Here is a tiny trained network, its code and every weight. The questions are about switching its units off for an input and a class, where a switched-off unit gives its printed mean instead of its output.

import numpy as np


def w(rows, s, z=0):
    codes = np.array(rows[::2]) - 128.0
    scale = np.full(codes.shape[1], s)
    scale[-1] = z or s
    return codes * scale


def f(y):
    return y / 2 * (1 + np.tanh(0.7978845608 * (y + 0.044715 * y**3)))


def log_softmax(a):
    a = a - a.max(-1, keepdims=True)
    return a - np.log(np.exp(a).sum(-1, keepdims=True))


def net(x, mask):
    res = np.array(x, float).reshape(1, 4) / 4 @ E
    y = f(res @ A[0][:, :-1].T + A[0][:, -1])
    res = res + np.where(mask, y, B[0][:, -1]) @ B[0][:, :-1]
    return log_softmax(res[-1] @ U[:, :-1].T + U[:, -1])


A, B = {}, {}
E = w([
[99,1,91,194],'x0',
[130,121,123,121],'x1',
[73,191,31,128],'x2',
[29,139,205,117],'x3',
],0.0084)
A[0] = w([
[92,55,108,154,99],'neuron 1',
[171,171,175,39,133],'neuron 2',
[86,176,64,162,112],'neuron 3',
[226,119,23,168,67],'neuron 4',
[102,68,109,158,105],'neuron 5',
[156,87,162,72,87],'neuron 6',
[139,216,156,112,85],'neuron 7',
[76,185,47,142,63],'neuron 8',
[193,91,224,133,1],'neuron 9',
[2,124,170,138,44],'neuron 10',
[53,124,168,116,103],'neuron 11',
[146,171,132,48,91],'neuron 12',
[43,125,165,125,92],'neuron 13',
[93,72,105,177,103],'neuron 14',
[48,153,33,97,64],'neuron 15',
],0.0097,0.0052)
B[0] = w([
[115,232,119,203,199],'neuron 1',
[97,133,106,195,230],'neuron 2',
[98,63,208,115,201],'neuron 3',
[224,175,143,61,255],'neuron 4',
[88,208,134,171,186],'neuron 5',
[127,90,137,143,150],'neuron 6',
[130,166,95,194,203],'neuron 7',
[116,56,222,165,208],'neuron 8',
[117,1,207,141,191],'neuron 9',
[209,201,172,69,206],'neuron 10',
[149,170,139,64,186],'neuron 11',
[107,182,128,200,182],'neuron 12',
[192,160,132,62,186],'neuron 13',
[118,210,99,184,194],'neuron 14',
[145,13,237,147,213],'neuron 15',
],0.0092,0.0051)
U = w([
[89,212,94,219,87],'0',
[112,52,166,126,98],'1',
[201,200,113,4,72],'2',
[95,138,79,103,248],'3',
],0.012,0.014)

Each question gives the input, the list of numbers given to net, and the class t.
The units are the neurons (one row each of A and B). Each row of codes is followed by its name. A weight is (code - 128) times the scale printed after its matrix; where a second scale follows, it is the last column's (A, B and U).
mask holds one flag per neuron, in row order. A switched-off neuron (its flag False) gives its mean, the last column of its row in B, instead of its output. The means were averaged over made-up inputs and are rounded, as every weight is.
A unit's drop is (log p(t) with every unit on - log p(t) with that unit switched off) / (log p(t) with every unit on - log p(t) with every unit switched off).
The circuit of an input: a set's keep is (log p(t) with only the set's units on - log p(t) with every unit switched off) / (log p(t) with every unit on - log p(t) with every unit switched off). Starting from the 12 units with the biggest drops (on a tie, the unit counted first), units are removed one at a time, each time the one whose removal leaves the highest keep (on an exact tie, the one counted first), for as long as the keep stays at least 0.8.
units of the circuit, in order: the units of the circuit, biggest drop first
unit that matters most: the unit with the biggest drop
k most important neurons: the k neurons with the biggest drops, biggest first
drop of u: that unit's drop, to one decimal
input [3,4,3,6], class 2: units of the circuit, in order	(neuron 10; neuron 13)
input [3,5,6,-5], class 1: unit that matters most	neuron 15
input [-8,-6,7,-3], class 0: 2 most important neurons	(neuron 7; neuron 12)
input [-5,0,7,0], class 1: units of the circuit, in order	(neuron 15; neuron 8)
input [-7,-2,-5,7], class 0: 2 most important neurons	(neuron 2; neuron 7)
input [-3,-1,-3,6], class 2: 3 most important neurons	(neuron 10; neuron 13; neuron 11)
input [4,5,-2,-6], class 2: 2 most important neurons	(neuron 4; neuron 2)
input [6,1,0,7], class 2: 2 most important neurons	(neuron 10; neuron 13)
input [8,-8,-8,-5], class 0: 2 most important neurons	(neuron 1; neuron 14)
input [8,3,-8,-6], class 0: 3 most important neurons	(neuron 1; neuron 14; neuron 5)
input [7,6,-1,-8], class 2: 2 most important neurons	(neuron 4; neuron 2)
input [-6,6,7,-3], class 1: 3 most important neurons	(neuron 15; neuron 8; neuron 3)
input [0,-2,-6,7], class 2: 3 most important neurons	(neuron 10; neuron 13; neuron 11)
input [-8,7,-6,4], class 0: units of the circuit, in order	(neuron 2)
input [-4,-7,8,3], class 1: drop of neuron 15	0.2
input [-2,-4,-8,-6], class 1: drop of neuron 9	0.6
input [-1,-3,7,-6], class 1: drop of neuron 15	0.3
